Here is a tiny trained network, its code and every weight. The questions are about switching its units off for an input and a target symbol, where a switched-off unit gives its printed mean instead of its output.

import numpy as np


def w(rows, s, z=0):
    codes = np.array(rows[::2]) - 128.0
    scale = np.full(codes.shape[1], s)
    scale[-1] = z or s
    return codes * scale


def f(y):
    return y / 2 * (1 + np.tanh(0.7978845608 * (y + 0.044715 * y**3)))


def softmax(a):
    e = np.exp(a - a.max(-1, keepdims=True))
    return e / e.sum(-1, keepdims=True)


def log_softmax(a):
    a = a - a.max(-1, keepdims=True)
    return a - np.log(np.exp(a).sum(-1, keepdims=True))


def net(x, mask):
    ids = ['ΠΨαβγδεζηθμξστφω'.index(c) for c in x.split()]
    T = len(ids)
    res = E[ids] + P[:T]
    r = res
    for j in range(2):
        rows = slice(3 * j, 3 * j + 3)
        q, k, v = (r @ M[0][rows].T for M in (Q, K, V))
        z = softmax(np.where(np.tri(T) > 0, q @ k.T / 3**0.5, -1e9)) @ v
        o = O[0][rows]
        res = res + np.where(mask[j], z, o[:, -1]) @ o[:, :-1]
    y = f(res @ A[0][:, :-1].T + A[0][:, -1])
    res = res + np.where(mask[2:10], y, B[0][:, -1]) @ B[0][:, :-1]
    return log_softmax(res[-1] @ U[:, :-1].T + U[:, -1])


Q, K, V, O, A, B = {}, {}, {}, {}, {}, {}
E = w([
[145,184,119,121,43,176,150,124,146,187],'Π',
[168,169,92,64,65,117,126,113,146,144],'Ψ',
[161,108,194,162,87,120,62,128,78,112],'α',
[138,126,128,140,34,203,121,169,139,133],'β',
[139,133,180,139,87,219,167,221,193,100],'γ',
[181,119,156,91,40,112,121,103,193,141],'δ',
[124,154,122,72,105,135,117,150,163,139],'ε',
[134,160,141,87,67,128,92,64,114,185],'ζ',
[206,61,215,172,110,227,76,194,123,104],'η',
[8,102,78,162,140,138,43,145,248,18],'θ',
[129,175,133,53,108,66,149,124,190,128],'μ',
[189,75,239,133,101,173,86,121,152,110],'ξ',
[188,131,162,81,69,88,54,45,95,130],'σ',
[84,176,146,121,76,91,92,112,58,142],'τ',
[107,153,163,120,133,207,111,155,126,172],'φ',
[178,117,112,86,71,161,160,184,123,140],'ω',
],0.017)
P = w([
[121,124,216,9,35,214,65,100,18,21],'0',
[123,109,177,79,52,79,191,178,173,151],'1',
[134,113,153,155,72,144,96,170,161,161],'2',
[143,103,187,185,86,132,65,158,141,148],'3',
[169,132,143,167,76,75,71,148,122,138],'4',
[135,126,174,221,89,108,54,176,101,142],'5',
[53,245,101,166,91,27,128,165,114,192],'6',
[69,207,83,185,110,78,106,211,96,191],'7',
[97,182,120,242,99,112,83,219,135,150],'8',
[165,122,174,254,85,66,28,186,92,116],'9',
],0.0078)
Q[0] = w([
[131,117,121,125,141,126,130,131,114,128],'H1',
[126,126,131,117,119,125,120,135,130,126],'H1',
[128,112,115,149,147,132,169,99,113,112],'H1',
[121,100,137,151,75,139,89,189,170,139],'H2',
[133,73,68,117,254,116,245,59,89,113],'H2',
[170,68,112,112,186,126,156,75,108,111],'H2',
],0.024)
K[0] = w([
[144,135,134,151,125,117,140,128,142,158],'H1',
[118,133,125,119,124,128,117,128,116,115],'H1',
[174,117,134,166,143,110,154,133,146,200],'H1',
[119,175,96,124,110,213,109,120,106,86],'H2',
[169,125,72,254,155,45,172,143,199,245],'H2',
[149,133,75,206,157,85,125,144,129,186],'H2',
],0.022)
V[0] = w([
[165,141,173,130,90,86,97,150,177,210],'H1',
[119,166,152,81,99,135,87,177,113,117],'H1',
[98,97,114,161,149,92,102,140,209,116],'H1',
[125,144,102,93,135,110,154,236,129,78],'H2',
[66,194,150,187,143,176,163,158,65,159],'H2',
[92,122,250,147,187,82,124,113,140,102],'H2',
],0.023)
O[0] = w([
[151,51,182,196,51,114,110,230,183,220,114],'H1',
[111,215,177,108,117,129,56,164,170,115,254],'H1',
[119,115,88,186,2,65,164,29,188,43,68],'H1',
[184,68,53,27,136,3,166,173,196,114,117],'H2',
[213,113,58,160,59,204,124,216,37,22,124],'H2',
[9,85,251,142,139,55,112,198,67,48,136],'H2',
],0.0088,0.029)
A[0] = w([
[70,140,232,69,139,157,106,101,139,155,161],'N1',
[176,190,155,146,208,102,103,132,166,200,52],'N2',
[127,182,127,171,86,133,148,117,118,39,179],'N3',
[196,159,90,166,123,85,207,121,116,1,125],'N4',
[102,60,103,211,124,84,230,55,149,140,111],'N5',
[99,83,132,143,55,49,149,150,158,79,97],'N6',
[119,195,98,203,131,143,86,193,229,59,191],'N7',
[132,98,150,136,206,122,133,141,36,151,2],'N8',
],0.0094,0.0033)
B[0] = w([
[196,145,72,127,134,185,126,131,95,135,253],'N1',
[88,92,165,141,102,76,131,143,120,75,228],'N2',
[89,67,175,114,124,186,170,221,211,129,169],'N3',
[104,153,78,122,156,146,20,105,89,134,159],'N4',
[102,66,168,103,163,150,102,165,37,164,149],'N5',
[196,188,114,121,157,69,189,136,121,106,161],'N6',
[137,113,152,158,117,99,123,85,103,173,204],'N7',
[77,101,116,103,82,11,171,105,229,142,173],'N8',
],0.013,0.048)
U = w([
[93,56,77,70,124,168,98,153,102,112,28],'Π',
[100,79,149,33,61,124,116,53,120,99,127],'Ψ',
[174,186,120,130,137,156,167,184,208,63,116],'α',
[162,144,73,75,113,161,87,140,216,149,74],'β',
[182,132,16,162,160,108,137,194,118,77,54],'γ',
[133,71,138,30,145,156,153,116,86,152,29],'δ',
[164,168,115,96,89,101,126,98,191,96,114],'ε',
[107,106,166,19,95,185,122,107,164,128,45],'ζ',
[55,101,139,127,152,67,56,174,85,115,175],'η',
[108,147,131,38,196,178,112,122,140,71,122],'θ',
[200,130,90,93,153,105,187,128,105,125,148],'μ',
[158,107,104,106,171,153,186,172,72,88,51],'ξ',
[155,155,118,134,146,154,122,87,77,78,186],'σ',
[142,149,173,3,148,167,60,205,126,170,215],'τ',
[127,130,51,135,121,150,97,206,182,59,5],'φ',
[176,89,60,62,147,132,116,118,122,164,108],'ω',
],0.0044,0.0029)

Each question gives the input, a string of symbols that net reads in full, and the target symbol t.
The units are the heads (3 rows each of Q, K, V and O) and the neurons (one row each of A and B). Each row of codes is followed by its name. A weight is (code - 128) times the scale printed after its matrix; where a second scale follows, it is the last column's (O, A, B and U).
mask holds one flag per unit, heads first, then neurons. A switched-off unit (its flag False) gives its mean, the last column of its rows in O or B, instead of its output. The means were averaged over made-up inputs and are rounded, as every weight is.
A unit's drop is (log p(t) with every unit on - log p(t) with that unit switched off) / (log p(t) with every unit on - log p(t) with every unit switched off).
The circuit of an input: a set's keep is (log p(t) with only the set's units on - log p(t) with every unit switched off) / (log p(t) with every unit on - log p(t) with every unit switched off). Starting from all 10 units, units are removed one at a time, each time the one whose removal leaves the highest keep (on an exact tie, the one counted first), for as long as the keep stays at least 0.8.
units of the circuit, in order: the units of the circuit, biggest drop first
unit that matters most: the unit with the biggest drop
top k neurons: the k neurons with the biggest drops, biggest first
input α α η θ σ α τ, target α: units of the circuit, in order -> [H1 N3 N6]
input η Ψ θ μ ξ τ ζ, target η: top 3 neurons -> [N5 N1 N4]
input η σ θ β, target η: units of the circuit, in order -> [N5 H1 N4]
input ω τ τ β α Ψ γ Ψ, target η: top 2 neurons -> [N2 N1]
input γ ζ α α ω Π ω τ γ, target η: top 3 neurons -> [N1 N7 N3]
input σ α φ τ θ ε φ σ μ, target σ: top 2 neurons -> [N1 N8]
input τ η Ψ α γ α Ψ ζ α η, target η: units of the circuit, in order -> [H1 N8 N2]
input ω φ θ, target ω: top 3 neurons -> [N2 N5 N6]
input γ α θ τ Ψ η α ω α, target γ: unit that matters most -> N6
input η ξ τ ω ω θ φ τ μ, target η: units of the circuit, in order -> [N5 N4 H1]
input ω μ σ μ ζ μ ζ θ α δ, target ω: units of the circuit, in order -> [H2 H1 N5 N2]
input μ μ τ Ψ γ τ α τ γ, target η: units of the circuit, in order -> [N2 H2]
input Π ω θ τ α β Ψ ω α ε, target Π: top 2 neurons -> [N5 N3]
input Π τ τ θ, target Π: units of the circuit, in order -> [H2 H1 N5 N4]
input ω ε Π α η ε ε μ μ, target η: top 3 neurons -> [N2 N1 N3]
input γ τ α α θ, target γ: top 2 neurons -> [N6 N4]
input Π α δ η ξ θ η α ξ, target Π: units of the circuit, in order -> [H1 N5 N3]
input γ φ ω θ η τ φ φ σ, target γ: units of the circuit, in order -> [N6 H2 H1]
input ε η η Ψ Π ζ θ μ, target ε: units of the circuit, in order -> [H1]
input ω α η θ Π η, target ω: units of the circuit, in order -> [H2 H1 N5]
input η Ψ φ ξ τ α θ ε, target η: unit that matters most -> N5
input σ α θ α α α σ τ, target σ: top 3 neurons -> [N1 N8 N3]
input Π τ θ β η β ω φ, target Π: units of the circuit, in order -> [H1 N5 N3]
input φ μ τ μ Π Π α ω θ, target φ: top 4 neurons -> [N3 N4 N2 N6]
input η Π Ψ φ α β τ η η, target η: top 2 neurons -> [N3 N8]
input ω η τ α β Π ε σ ξ ω, target η: units of the circuit, in order -> [N2 N1 H1 H2]
input η η σ θ σ α ζ δ, target η: top 4 neurons -> [N5 N4 N1 N7]
input ω ε σ Π θ β α τ φ Ψ, target ω: top 3 neurons -> [N5 N2 N4]
